(in the rows, 128 means zero)
Each row of numbers stands for one object and depends on some of the facts below. Use the named rows to name the rest.

Some facts about the objects:
rarafli: belongs to class; sedri: refers to; tigrim: uses; lodrer: points at
q_10 | rarafli b | sedri q_636
q_115 | rarafli b | sedri q_986 | tigrim q_567 | lodrer q_613
q_118 | rarafli b | sedri q_586 | lodrer q_882
q_119 | rarafli b | sedri q_882
q_124 | rarafli a
q_137 | rarafli a | sedri q_568 | tigrim q_221
q_144 | rarafli c | sedri q_536
q_148 | rarafli a
q_152 | rarafli a | sedri q_851
q_155 | rarafli b | tigrim q_245
q_156 | rarafli b | sedri q_619
q_165 | rarafli a | sedri q_591 | lodrer q_531, q_897
q_188 | rarafli b | sedri q_911 | tigrim q_477
q_197 | rarafli a | sedri q_654 | tigrim q_989
q_199 | rarafli a | sedri q_156 | tigrim q_326 | lodrer q_507, q_619, q_837, q_900
q_214 | rarafli a | tigrim q_464
q_217 | rarafli b
q_221 | rarafli c | lodrer q_882, q_197, q_837, q_388, q_68, q_406, q_536, q_978
q_224 | rarafli b | lodrer q_507
q_245 | rarafli c | sedri q_548 | lodrer q_882, q_911, q_287, q_272, q_438
q_272 | rarafli b | sedri q_217 | tigrim q_155
q_275 | rarafli a | sedri q_837 | lodrer q_595, q_526, q_903, q_796
q_285 | rarafli b | sedri q_671 | tigrim q_493 | lodrer q_424, q_812, q_406
q_287 | rarafli a | tigrim q_364
q_293 | rarafli b | sedri q_119
q_294 | rarafli b | sedri q_467
q_304 | rarafli a | lodrer q_882, q_766, q_812
q_324 | rarafli a | tigrim q_344
q_326 | rarafli b | sedri q_794 | tigrim q_115 | lodrer q_424, q_654, q_88
q_341 | rarafli b | sedri q_401
q_344 | rarafli c | sedri q_567 | tigrim q_766
q_364 | rarafli c | sedri q_438 | tigrim q_886
q_381 | rarafli a | sedri q_294
q_384 | rarafli a | tigrim q_188
q_388 | rarafli a
q_393 | rarafli a | sedri q_73 | tigrim q_973
q_397 | rarafli a
q_401 | rarafli a | sedri q_118
q_406 | rarafli b
q_414 | rarafli b | sedri q_341
q_424 | rarafli c | tigrim q_526
q_429 | rarafli b | sedri q_989
q_436 | rarafli a | sedri q_886
q_438 | rarafli b | sedri q_197
q_448 | rarafli a | sedri q_699 | tigrim q_679 | lodrer q_766, q_144, q_61, q_436, q_406, q_188
q_45 | rarafli a | tigrim q_882
q_464 | rarafli b
q_465 | rarafli c | lodrer q_97, q_643, q_699, q_287
q_467 | rarafli c | sedri q_507 | tigrim q_736
q_477 | rarafli b | sedri q_214
q_478 | rarafli b | lodrer q_531, q_643, q_848, q_903, q_293, q_812
q_493 | rarafli c | tigrim q_287
q_507 | rarafli a
q_526 | rarafli a
q_529 | rarafli b | sedri q_465 | lodrer q_384, q_148, q_613
q_531 | rarafli a | sedri q_566
q_536 | rarafli c | sedri q_576
q_540 | rarafli a | sedri q_245 | tigrim q_833
q_548 | rarafli a | sedri q_448 | lodrer q_989, q_197
q_566 | rarafli a | sedri q_540 | lodrer q_152, q_429
q_567 | rarafli c | tigrim q_654 | lodrer q_654, q_436, q_287, q_188
q_568 | rarafli b | lodrer q_876, q_858, q_998, q_536
q_576 | rarafli a | tigrim q_393
q_581 | rarafli a | lodrer q_876, q_217, q_45
q_586 | rarafli b | sedri q_97 | tigrim q_448
q_591 | rarafli a | sedri q_188
q_595 | rarafli a | sedri q_900
q_600 | rarafli a | sedri q_304 | tigrim q_45 | lodrer q_324, q_998
q_61 | rarafli a | sedri q_531
q_613 | rarafli b
q_619 | rarafli b
q_636 | rarafli a | sedri q_436
q_643 | rarafli b | sedri q_324
q_654 | rarafli c | sedri q_898 | tigrim q_294
q_671 | rarafli a | sedri q_600 | lodrer q_217, q_540, q_636
q_679 | rarafli b | tigrim q_384 | lodrer q_324, q_903
q_68 | rarafli b | tigrim q_197
q_699 | rarafli a | tigrim q_671
q_702 | rarafli a | sedri q_287 | tigrim q_586 | lodrer q_794, q_903, q_155, q_855
q_714 | rarafli b | lodrer q_424, q_989, q_837, q_986, q_742
q_724 | rarafli a | sedri q_771 | lodrer q_973, q_540, q_384, q_699, q_152
q_73 | rarafli a | lodrer q_384, q_536, q_214
q_736 | rarafli b | tigrim q_124
q_742 | rarafli b
q_766 | rarafli a | sedri q_973 | tigrim q_576
q_771 | rarafli b | sedri q_414
q_794 | rarafli a | sedri q_124 | tigrim q_858
q_796 | rarafli a
q_80 | rarafli b | sedri q_742 | lodrer q_68, q_214
q_808 | rarafli b | sedri q_364
q_812 | rarafli a
q_833 | rarafli a | sedri q_529 | tigrim q_324
q_837 | rarafli a | sedri q_702
q_848 | rarafli a | sedri q_397
q_851 | rarafli a | lodrer q_393, q_998
q_855 | rarafli a
q_858 | rarafli c | tigrim q_285
q_876 | rarafli a
q_88 | rarafli a | sedri q_381 | tigrim q_199
q_882 | rarafli b | sedri q_858 | tigrim q_341
q_886 | rarafli a | sedri q_903 | tigrim q_900
q_897 | rarafli a | sedri q_344
q_898 | rarafli a | sedri q_152 | lodrer q_531, q_586, q_897, q_152, q_812, q_272
q_900 | rarafli b | sedri q_221
q_903 | rarafli c
q_911 | rarafli a | sedri q_155
q_97 | rarafli b
q_973 | rarafli c | tigrim q_702
q_978 | rarafli a | sedri q_148
q_986 | rarafli c | sedri q_224
q_989 | rarafli a | sedri q_833 | tigrim q_876
q_998 | rarafli c | sedri q_876

Some objects and their rows:
q_600: [110 108 136 120 140 156  86 127 158  74 123 113 167 124 104 169 177 147
 139 101]
q_73: [128 134 119 151 140 155 114 158 154 152 139 133 134 118 102 126 132 142
 146 116]
q_285: [103 112 156 123 150 143 152 176  86 158 114 148 152 111 162  77 152 133
 165  93]
q_165: [125 126 133 141 135 146 128 175 160 148 104 131 162 144 115 121 127 109
 149 134]
q_115: [147 101 133 116  96 217 138 221 130 151 163 114 126 101  74 135  68 179
 145  88]
q_567: [114 103 116 149  96 206 162 175 135 178 101 134 139 146 111 122 106 190
 127 129]
q_724: [132 123 126 130 133 149 125 174 150 150 136 142 147 124 102 144 130 119
 151 119]
q_272: [ 80  96 137 142 118 124 126 161 100 142 115 116 122 160 144 132  90  94
 131 114]
q_10: [ 93 104 152 129 145 139 130 161 115 132 118 113 115 141 137 133 110 129
 143  85]
q_429: [ 92 101 136 124 114 126 132 171 106 135 120 103 118 135 131 123  85  96
 139 115]
q_287: [113 112 126 120 138 113 122 129  63 181  99 122 148 128 150  72 145 107
 155 136]
q_137: [125 112 121 144 135 132 121 143 132 140 114 124 129 145 121 125 136 120
 143 130]
q_736: [ 86  99 139 151 126 145 124 161 122 133 123 116 124 148 144 133 124 123
 137  96]
q_812: [114 110 115 143 122 119 131 131 112 150 104 110 126 159 126 118 111 110
 133 144]
q_397: [117 114 120 155 142 139 115 134 131 154 113 121 133 142 127 125 141 129
 150 132]
q_654: [114  42 127 130  90 164 171 171  94 161  96  92  97 190 128 119 117 177
 137 174]
q_591: [119 122 116 134 141 138 134 140 133 124 105 109 122 144 120 122 131 118
 157 125]
q_613: [100 115 120 135 111 133 107 181  99 145 161  89 104 108 106 140  88 105
 128 111]
q_88: [145  94 107 136 103 163 164 120  99 146 101 115 117 196 111  98  83 161
 146 146]
q_388: [118 122 114 144 138 121 129 115 104 143 118 115 116 167 129 118 117 135
 138 134]
q_858: [ 91  86 110 121 121 120 106 119  65 146 101 106  95  63 146 110 164 144
 151 120]
q_144: [ 85 105 133 141 121 112 149 154 105 141  92 121 104 148 139 127 111 127
 117 144]
q_364: [ 96  84 142 117 121 123 138 172  85 164  97 121 120  91 150  94 179 133
 150 136]
q_401: [135 107 121 114 129 137 141 133 137 144 132 164 129 143 130 150 134 109
 145 132]
q_197: [116  70 101 187 158 101 144 161 121 164 116 115  62 178 136 134 135  91
 176 161]
q_989: [115 118  82 178 158 108 160 128 133 137  96 137  72 164 153 112 119 100
 171 141]
q_837: [109 115 117 146 156 122 134 107 111 125 107 129  92 175 140 112 127 147
 151 143]

Rows to name:
[ 91 120 160 164 161 150 143 163 132 133 149 132 121 155 164 123 132 160
 148  95] -> q_714
[ 99 115 152 149 144 155 126 177 133 126 146 123 118 128 135 128 121 149
 154  87] -> q_80
[ 81 118 130 157 142 139 147 172 147 141 118 124 119 121 130 146 143 161
 127 122] -> q_221
[152 117 171 148 133 149 126 114 153 153 129 113 101 131 111  83 139  92
  83 125] -> q_576
[124  98  76 179 126 110  84 116 122 160 121 118  59 110 130 155 124 110
 175 109] -> q_876
[112 129 130 132 129 147 123 207 145 116 155 102 130  95 105 130 104 129
 153  83] -> q_529
[130 122 105 138 115 132  97 159 108 164 145 100 112 117  91 136  97 105
 127 135] -> q_148
[112 132 133 117 165 112 140 128 105 156  70 111 112 180  97 136 108 109
 142 119] -> q_436
[100  88 117 130 117 130  88 134  96 115 139  88  70  98 136 151 106 118
 147  95] -> q_217
[118  86 130 140 113 172 113 141 183 143  67 143 177 150 139 126 160  86
 149 109] -> q_275
[134 132 158 148 117 145 101 188 142 138 102 160 137 123  92 119 107 117
 152 141] -> q_566
[ 74 105 153 162 177 114 151 100  97 115 135 124  77 186 178 114 133 185
 144 108] -> q_619
[ 80 102 152 129 177 115 153 100  50 123 120 142  81 153 195  70 165 177
 156 112] -> q_900
[ 94 121 137 163 126 148 139 193 149 154 103 120 138 113 129 136 138 134
 120 118] -> q_465
[114 123 140 100 175 124 120 139  85 174  78 125 138 108 118  95 164 135
 169 104] -> q_886
[111 110 156 122 103 134 124 126 136 163 132  94  77  91 128 100 110  91
  82 150] -> q_973
[ 95  88 110 182 135 108 125 153 118 161 122 119  69 144 165 123  88  99
 164 101] -> q_68
[128 114 108 115 150 112  97 122 101 142 101  87  62 103  77 157 112 112
 149 106] -> q_636
[136 112 125 158 149 189 169 105 137 127 119 154 110 192 134  95 139 248
 174 120] -> q_199
[ 87  79 113 139 112 128 111 120 112 119 101 106  80  94 128 148 152 140
 139 118] -> q_998
[106 107 144 128 138 152 154 178 137 147 143 177 140 134 155 144 115 129
 134 104] -> q_118

The same objects again, as new rows of numbers:
Known rows:
q_679: [100 109  99 131 126 118 128 157 142 129 131 106 122  95 144 148 123 138
 121 126 131 110 142]
q_600: [139 103 133 143 133 108 109 146 129 128 118 142 124 136 157  87 144 120
 145  94 122 122 148]
q_529: [106 132 115 105 142 140 167 141 145 136 134 119 139 120 116 153 131 140
 105 146 107 107 123]
q_478: [116 138 106 123 134 112 150 126 131 144 147 116 122 122 139 103 128 124
 102 130 107 105 143]
q_275: [132 117 127 159 113  93 107 141 160 133 142 126 122 111 128 126 130 118
 126  90 119 120 172]
q_80: [107 158 116  94 140 131 161 150 128 133 143 138 120 113 121 123 124 141
 113 148  98 131 144]
q_581: [124 133 114 126 130 121 116 116 116 141 123 117 123 144 128 133 144 123
 133 101 129 120  99]
q_221: [ 78 153 139  99 139 106 138 186 115 156 128 156 101 130 136  90 130 108
 128 131  96 149 181]
q_531: [158 116 123 145 122 150  94  94 131  98 123 133 123 129 141 123 121 120
 132 119 110 118 132]
q_68: [137 122 131 111 154 132 154 139 109 104 125 145 121 111 151  88 127 141
 135 168  98 134 118]
q_699: [140  61 111 127 103 185 101 100 156  65 131 128 127 137  73 225 137 108
 117 140 148 123  87]
q_124: [109 151 142 131 117 125 109 135 137 147 130 124 132 133 115 159 128 128
 145 120 157 141 125]
q_155: [131 123 123 132 117 124 147 146 147 110 150 129 147 102 135 177 104 139
 110 132 164 113 101]
q_613: [122 114 103 122 140 138 145 135 156 104 127 128 136 116 116 155 126 144
 113 157 126 126 113]
q_812: [150 115 145 143 121 145  93 103 124 100 121 131 121 130 144 114 129 119
 128 124 125 142 124]
q_197: [120 139 159 133 125 136 127 125 101 127 117 144 124 134 151 118 103 130
 129 129  97 156 121]
q_214: [138  90 137 136 154 125 103 144 120  90 106 158 101 125 157  81 135 132
 141 142 106 148 131]
q_742: [107 138 138 114 128 127 167 125 108 117 136 134 138 105 140 130 106 111
 132 154 118 143  98]
q_438: [119 149 114 106 142 143 148 130 111 154 108 125 129 139 132 116 126 142
 116 136 113 116 124]
q_424: [140  86 154 148 135 115 140 118 111 108 106 153 111 141 154  81 141 105
 130 142 135 145 116]
q_341: [104 158 115 131 143 112 153 157 130 165 106 124 129 123 155 110 127 139
 127 142 133 125 139]
q_45: [139 110 132 133 128 130  96 111 119 125 107 130 116 142 139 120 140 121
 148  92 136 131  89]
q_848: [149 114 144 161 112 127  93 113 134 109 134 130 123 128 138 111 127 123
 123 115 131 132 137]
q_771: [121 147 112 137 147 123 164 142 133 140 119 122 129 121 146 124 132 142
 122 153 134 121 136]
q_986: [131 126 154 117 115 120 153 122 112 117 151 135 141 120 119 128 109 112
 129 132 132 146 121]
q_837: [114 127 164 124 112 138 114 123 107  97 132 145 128 118 133 141 115 113
 144 144 128 164 120]
q_156: [119 136 123 124 136 120 155 136 131 137 122 125 130 119 130 136 134 134
 130 133 136 120 117]

Rows to name:
[116 152 113 128 122 134 132 112 116 149 154 121 124 142 120 127 122 135
 101 121  95 109 148] -> q_898
[129 144 130 137 110 119 146 102  99 163 150 116 161 155  79 139  87 120
 123 101 153 120  79] -> q_654
[146 122 130 141 142 123 154 119 120 162 117 120 151 137 124 118 111 136
 132  98 131 105 131] -> q_364
[ 70 108  99  99 124 167 123 145 153 128  92 109  88  99 115 170 117 135
 135 170 181 134  65] -> q_188
[120 137 136 105 140 137 128 147 110 129 103 144 115 127 142  90 133 122
 139 154 117 147 135] -> q_882
[142  96 120 155 131 110  96 131 137 103 156 122 138 106 150 117 123 121
 113 106 153 110 135] -> q_903
[ 99 173 113 110 138  99 157 135 112 154 144 121 117 122 125  82 138 111
 120 143  97 144 143] -> q_285
[123 145  99 110 137 130 162 136 152 139 151 109 148 112  94 145 121 151
 113 146 107 111 129] -> q_115
[176 113 139 141 111 153 125  72 124 109 142 101 122 142 115  99 140 142
 134 156 124 133 143] -> q_88
[ 59 130  82 116 119 160 122 161 165 135  92 103  99  88 128 179 135 140
 138 159 158 120 122] -> q_477
[162 110 125 146 131 129 144 118 137 117 158 141 141 130 107 112 129 135
 131 140 120 108 151] -> q_467
[132 129 101 124 121 143 115  99 133 141 147 117 120 151 108 140 120 129
 129 122 102 112 137] -> q_566
[158  99 147 159 116 119 106 131 117 107 117 151 127 125 158 143 144 105
 138  82 129 125 139] -> q_324
[133 133 126 161 120 122 115 132 135 136 117 125 130 137 139 125 129 144
 132 146 148 131 139] -> q_401
[145 106 154 133 134 147  92 117 133 134  99 122 122 147 118 105 127 126
 150 125 144 140 113] -> q_287
[119 154 122 105 124 115 163 119 124 171 156 106 142 149  62 129 111 124
 121 112 132 117 116] -> q_567
[110 157 110 101 131 125 165 106 120 158 146  85 140 129 110 111 128 132
 122 138 114 133 118] -> q_326
[106 179 121 132 130 116 131 130 130 147 152 135 128 116 103 145 101 124
 132 112 125 110 120] -> q_294
[112 159 113 100 146 127 164 153 112 146 124 130 120 128 149 100 130 141
 118 170  99 122 165] -> q_118
[127 124 143 111 128 133 131 154 102 102 132 146 131 122 128 118 127 115
 131 126 122 141 130] -> q_536
[152 126 169 157 108 147 143 112 101 132 124 125 152 142 142 185 155 125
 132  92 139 118 149] -> q_833

